Below is a small trained network, with its code and all its weights. Each question gives an input and a class and asks what happens when units are switched off, that is, made to give their printed mean instead of their output.

import numpy as np


def w(rows, s, z=0):
    codes = np.array(rows[::2]) - 128.0
    scale = np.full(codes.shape[1], s)
    scale[-1] = z or s
    return codes * scale


def norm(h):
    return h / np.sqrt((h * h).mean(-1, keepdims=True) + 1e-5)


def f(y):
    return y / 2 * (1 + np.tanh(0.7978845608 * (y + 0.044715 * y**3)))


def log_softmax(a):
    a = a - a.max(-1, keepdims=True)
    return a - np.log(np.exp(a).sum(-1, keepdims=True))


def net(x, mask):
    res = np.array(x, float).reshape(1, 5) / 4 @ E
    u = 0
    for l in range(4):
        y = f(norm(res) @ A[l][:, :-1].T + A[l][:, -1])
        res = res + np.where(mask[u : u + 6], y, B[l][:, -1]) @ B[l][:, :-1]
        u += 6
    return log_softmax(norm(res)[-1] @ U[:, :-1].T + U[:, -1])


A, B = {}, {}
E = w([
[52,96,170],'x0',
[156,97,12],'x1',
[168,254,155],'x2',
[207,18,74],'x3',
[79,173,142],'x4',
],0.0062)
A[0] = w([
[111,193,103,178],'L0N1',
[254,158,233,241],'L0N2',
[2,135,243,7],'L0N3',
[129,163,123,53],'L0N4',
[131,235,83,131],'L0N5',
[207,88,229,219],'L0N6',
],0.0079,0.0018)
B[0] = w([
[105,155,35,167],'L0N1',
[85,170,130,254],'L0N2',
[116,83,110,239],'L0N3',
[1,69,111,122],'L0N4',
[130,130,149,199],'L0N5',
[63,84,181,210],'L0N6',
],0.0073,0.0039)
A[1] = w([
[120,71,130,212],'L1N1',
[88,101,8,255],'L1N2',
[114,193,187,181],'L1N3',
[94,118,36,216],'L1N4',
[110,137,116,198],'L1N5',
[116,116,96,224],'L1N6',
],0.015,0.002)
B[1] = w([
[140,96,202,199],'L1N1',
[153,202,245,254],'L1N2',
[159,85,59,231],'L1N3',
[215,165,120,211],'L1N4',
[157,254,63,151],'L1N5',
[221,203,213,163],'L1N6',
],0.0074,0.0062)
A[2] = w([
[216,5,109,106],'L2N1',
[90,81,198,6],'L2N2',
[113,2,85,81],'L2N3',
[61,205,74,173],'L2N4',
[111,189,185,121],'L2N5',
[131,138,163,127],'L2N6',
],0.0093,0.0018)
B[2] = w([
[137,137,157,217],'L2N1',
[47,100,71,209],'L2N2',
[11,203,100,167],'L2N3',
[60,82,52,252],'L2N4',
[158,176,121,209],'L2N5',
[255,132,158,162],'L2N6',
],0.0055,0.003)
A[3] = w([
[74,93,165,107],'L3N1',
[57,217,44,125],'L3N2',
[183,107,173,185],'L3N3',
[189,114,102,127],'L3N4',
[147,194,189,191],'L3N5',
[19,1,120,8],'L3N6',
],0.0091,0.0015)
B[3] = w([
[187,234,206,173],'L3N1',
[114,91,9,249],'L3N2',
[69,109,61,193],'L3N3',
[153,70,160,148],'L3N4',
[139,199,1,208],'L3N5',
[104,122,138,255],'L3N6',
],0.0057,0.0042)
U = w([
[163,158,144,153],'0',
[150,211,112,142],'1',
[17,85,247,183],'2',
[58,93,34,68],'3',
[53,179,6,119],'4',
[159,129,45,2],'5',
[172,34,203,192],'6',
],0.012,0.0027)

Each question gives the input, the list of numbers given to net, and the class t.
The units are the neurons (one row each of A and B). Each row of codes is followed by its name. A weight is (code - 128) times the scale printed after its matrix; where a second scale follows, it is the last column's (A, B and U).
mask holds one flag per neuron, layer by layer. A switched-off neuron (its flag False) gives its mean, the last column of its row in B, instead of its output. The means were averaged over made-up inputs and are rounded, as every weight is.
A unit's drop is (log p(t) with every unit on - log p(t) with that unit switched off) / (log p(t) with every unit on - log p(t) with every unit switched off).
The circuit of an input: a set's keep is (log p(t) with only the set's units on - log p(t) with every unit switched off) / (log p(t) with every unit on - log p(t) with every unit switched off). Starting from the 12 units with the biggest drops (on a tie, the unit counted first), units are removed one at a time, each time the one whose removal leaves the highest keep (on an exact tie, the one counted first), for as long as the keep stays at least 0.8.
circuit, biggest first: the units of the circuit, biggest drop first
top k neurons: the k neurons with the biggest drops, biggest first
k most important neurons of layer l: the k neurons of layer l with the biggest drops, biggest first
drop of u: that unit's drop, to one decimal
input [5,3,-2,4,5], class 1: circuit, biggest first : (L1N2; L3N5)
input [-3,8,-2,-5,8], class 1: circuit, biggest first : (L1N2)
input [-2,2,-8,2,1], class 6: top 2 neurons : (L0N2; L0N1)
input [-6,-3,-5,-7,-3], class 4: top 4 neurons : (L3N5; L1N1; L1N5; L3N1)
input [5,-6,3,-4,6], class 3: top 2 neurons : (L1N2; L1N3)
input [0,0,4,3,-7], class 4: circuit, biggest first : (L2N3; L1N2; L1N4; L0N6)
input [5,-2,8,5,7], class 3: top 2 neurons : (L1N2; L1N3)
input [-4,-1,-7,-5,-6], class 6: 2 most important neurons of layer 0 : (L0N5; L0N6)
input [7,2,-3,6,-7], class 2: top 2 neurons : (L0N1; L2N3)
input [-6,1,-4,6,1], class 6: 2 most important neurons of layer 1 : (L1N5; L1N1)
input [-8,-1,0,-6,6], class 3: 2 most important neurons of layer 3 : (L3N2; L3N1)
input [8,3,0,7,-4], class 2: top 2 neurons : (L0N1; L1N1)
input [-8,-5,6,-2,-6], class 4: top 2 neurons : (L0N2; L1N2)
input [-4,8,-4,-2,-5], class 0: circuit, biggest first : (L1N2)
input [0,2,0,5,5], class 1: 2 most important neurons of layer 1 : (L1N2; L1N3)
input [3,6,-7,2,2], class 1: 2 most important neurons of layer 0 : (L0N6; L0N3)
input [-2,-7,6,2,0], class 3: 2 most important neurons of layer 1 : (L1N2; L1N3)
input [-2,-7,7,2,1], class 3: 3 most important neurons of layer 1 : (L1N2; L1N3; L1N6)
input [-6,-2,-2,3,-4], class 6: 2 most important neurons of layer 0 : (L0N5; L0N1)
input [-3,-7,-8,6,-6], class 2: top neuron : (L2N3)
input [6,5,-4,-6,3], class 1: drop of L1N2 : 0.2
input [-1,2,-3,2,-4], class 6: drop of L0N2 : 0.3
input [2,8,-7,-1,0], class 1: drop of L1N2 : 0.4
input [3,2,3,-4,8], class 3: 2 most important neurons of layer 3 : (L3N2; L3N1)
input [2,-6,5,6,-6], class 2: 2 most important neurons of layer 0 : (L0N6; L0N2)
